Below are the code and all the weights of a small trained network. Each question names an input and a target symbol and asks about switching units off, where a switched-off unit gives its printed mean instead of its output.

import numpy as np


def w(rows, s, z=0):
    codes = np.array(rows[::2]) - 128.0
    scale = np.full(codes.shape[1], s)
    scale[-1] = z or s
    return codes * scale


def f(y):
    return np.maximum(y, 0)


def softmax(a):
    e = np.exp(a - a.max(-1, keepdims=True))
    return e / e.sum(-1, keepdims=True)


def log_softmax(a):
    a = a - a.max(-1, keepdims=True)
    return a - np.log(np.exp(a).sum(-1, keepdims=True))


def net(x, mask):
    ids = ['βζηλμπσ'.index(c) for c in x.split()]
    T = len(ids)
    res = E[ids] + P[:T]
    r = res
    for j in range(2):
        rows = slice(3 * j, 3 * j + 3)
        q, k, v = (r @ M[0][rows].T for M in (Q, K, V))
        z = softmax(np.where(np.tri(T) > 0, q @ k.T / 3**0.5, -1e9)) @ v
        o = O[0][rows]
        res = res + np.where(mask[j], z, o[:, -1]) @ o[:, :-1]
    y = f(res @ A[0][:, :-1].T + A[0][:, -1])
    res = res + np.where(mask[2:26], y, B[0][:, -1]) @ B[0][:, :-1]
    return log_softmax(res[-1] @ U[:, :-1].T + U[:, -1])


Q, K, V, O, A, B = {}, {}, {}, {}, {}, {}
E = w([
[34,250,152],'β',
[114,141,96],'ζ',
[131,113,111],'η',
[104,163,85],'λ',
[121,138,83],'μ',
[118,124,123],'π',
[123,125,108],'σ',
],0.016)
P = w([
[128,106,149],'0',
[89,80,115],'1',
[106,125,82],'2',
[105,52,144],'3',
[195,186,179],'4',
[88,170,220],'5',
[144,191,74],'6',
[40,13,98],'7',
[162,96,122],'8',
[50,169,251],'9',
[189,194,180],'10',
],0.017)
Q[0] = w([
[84,94,58],'H0',
[117,22,102],'H0',
[186,131,137],'H0',
[131,142,67],'H1',
[43,138,170],'H1',
[253,239,197],'H1',
],0.027)
K[0] = w([
[88,133,48],'H0',
[11,72,63],'H0',
[156,66,139],'H0',
[140,80,167],'H1',
[207,179,62],'H1',
[4,54,57],'H1',
],0.027)
V[0] = w([
[96,102,134],'H0',
[107,123,103],'H0',
[131,131,123],'H0',
[97,148,196],'H1',
[109,166,87],'H1',
[3,203,169],'H1',
],0.021)
O[0] = w([
[160,196,95,127],'H0',
[158,155,147,147],'H0',
[127,121,137,130],'H0',
[19,91,133,114],'H1',
[156,136,79,182],'H1',
[3,160,7,254],'H1',
],0.017,0.0072)
A[0] = w([
[153,108,65,64],'N0',
[97,73,89,216],'N1',
[104,178,170,48],'N2',
[69,108,191,2],'N3',
[139,106,91,148],'N4',
[83,191,201,208],'N5',
[109,179,155,142],'N6',
[133,131,107,132],'N7',
[68,192,226,224],'N8',
[129,116,112,145],'N9',
[104,55,139,124],'N10',
[188,70,34,77],'N11',
[56,191,238,122],'N12',
[190,90,40,195],'N13',
[207,115,120,23],'N14',
[156,164,186,173],'N15',
[160,1,50,89],'N16',
[91,158,184,126],'N17',
[241,90,55,208],'N18',
[216,127,37,121],'N19',
[193,123,54,160],'N20',
[123,223,161,6],'N21',
[109,203,149,64],'N22',
[64,151,140,100],'N23',
],0.013,0.0068)
B[0] = w([
[46,126,148,178],'N0',
[237,31,121,253],'N1',
[182,155,96,131],'N2',
[163,213,63,131],'N3',
[124,94,141,174],'N4',
[47,96,148,154],'N5',
[153,87,100,153],'N6',
[103,118,142,164],'N7',
[63,46,226,155],'N8',
[117,112,137,155],'N9',
[79,132,106,136],'N10',
[176,133,185,163],'N11',
[238,165,36,143],'N12',
[168,160,30,199],'N13',
[166,161,253,139],'N14',
[59,194,139,148],'N15',
[95,213,185,147],'N16',
[185,145,78,135],'N17',
[65,146,32,191],'N18',
[91,132,227,182],'N19',
[211,100,149,183],'N20',
[172,196,117,135],'N21',
[168,137,75,161],'N22',
[96,215,188,232],'N23',
],0.026,0.016)
U = w([
[138,240,140,126],'β',
[113,153,35,203],'ζ',
[191,174,186,3],'η',
[1,160,35,29],'λ',
[93,106,162,195],'μ',
[147,185,205,40],'π',
[70,187,151,121],'σ',
],0.0087,0.0044)

Each question gives the input, a string of symbols that net reads in full, and the target symbol t.
The units are the heads (3 rows each of Q, K, V and O) and the neurons (one row each of A and B). Each row of codes is followed by its name. A weight is (code - 128) times the scale printed after its matrix; where a second scale follows, it is the last column's (O, A, B and U).
mask holds one flag per unit, heads first, then neurons. A switched-off unit (its flag False) gives its mean, the last column of its rows in O or B, instead of its output. The means were averaged over made-up inputs and are rounded, as every weight is.
A unit's drop is (log p(t) with every unit on - log p(t) with that unit switched off) / (log p(t) with every unit on - log p(t) with every unit switched off).
The circuit of an input: a set's keep is (log p(t) with only the set's units on - log p(t) with every unit switched off) / (log p(t) with every unit on - log p(t) with every unit switched off). Starting from the 12 units with the biggest drops (on a tie, the unit counted first), units are removed one at a time, each time the one whose removal leaves the highest keep (on an exact tie, the one counted first), for as long as the keep stays at least 0.8.
circuit, biggest first: the units of the circuit, biggest drop first
most important unit: the unit with the biggest drop
k most important neurons: the k neurons with the biggest drops, biggest first
heads that matter: for each layer, one digit per head in row order, 1 if its drop is at least 0.15 and else 0, layers parted by /
input π ζ π π σ π, target μ: heads that matter : 11
input μ π π μ ζ, target μ: circuit, biggest first : (H0, N23, H1, N8)
input λ σ λ, target η: heads that matter : 00
input λ ζ π η, target η: most important unit : N11
input η β η η ζ ζ μ, target σ: 3 most important neurons : (N14, N1, N15)
input σ ζ ζ π π μ η λ σ λ, target σ: heads that matter : 11
input ζ π λ ζ η β ζ μ μ, target π: circuit, biggest first : (N23, N1, H1, N16)
input ζ ζ π ζ ζ ζ ζ β π η, target ζ: heads that matter : 10
input σ μ ζ π ζ ζ μ, target μ: 3 most important neurons : (N18, N13, N23)
input π μ μ ζ μ μ ζ ζ, target β: circuit, biggest first : (H1, N1, H0)
input σ ζ σ, target λ: 4 most important neurons : (N1, N18, N23, N11)
input μ ζ μ ζ λ ζ ζ μ ζ μ π, target β: heads that matter : 01
input β π π ζ μ π π ζ π β σ, target ζ: heads that matter : 11
input ζ σ ζ λ π ζ μ, target η: circuit, biggest first : (N20)
input μ ζ μ π λ ζ μ ζ η λ, target β: heads that matter : 01
input λ ζ λ β β ζ μ, target π: heads that matter : 11
input ζ ζ ζ ζ ζ π λ ζ μ μ, target η: circuit, biggest first : (H1, N20)
input β σ ζ σ η ζ π π β, target ζ: heads that matter : 11
input μ η η π σ μ ζ ζ π λ, target ζ: circuit, biggest first : (N23, H1)
input ζ π π β σ μ η, target π: most important unit : N1
input ζ η μ π π, target σ: 2 most important neurons : (N14, N1)
input π μ ζ ζ μ μ, target ζ: circuit, biggest first : (N23, H1)
input ζ β π σ π ζ ζ μ ζ σ σ, target β: circuit, biggest first : (H1, N18, N14)
input μ π β, target β: heads that matter : 10
input ζ β ζ π, target ζ: circuit, biggest first : (N23, N8)
input ζ π ζ π μ η, target ζ: heads that matter : 11
input ζ ζ π σ β η λ, target λ: most important unit : H1
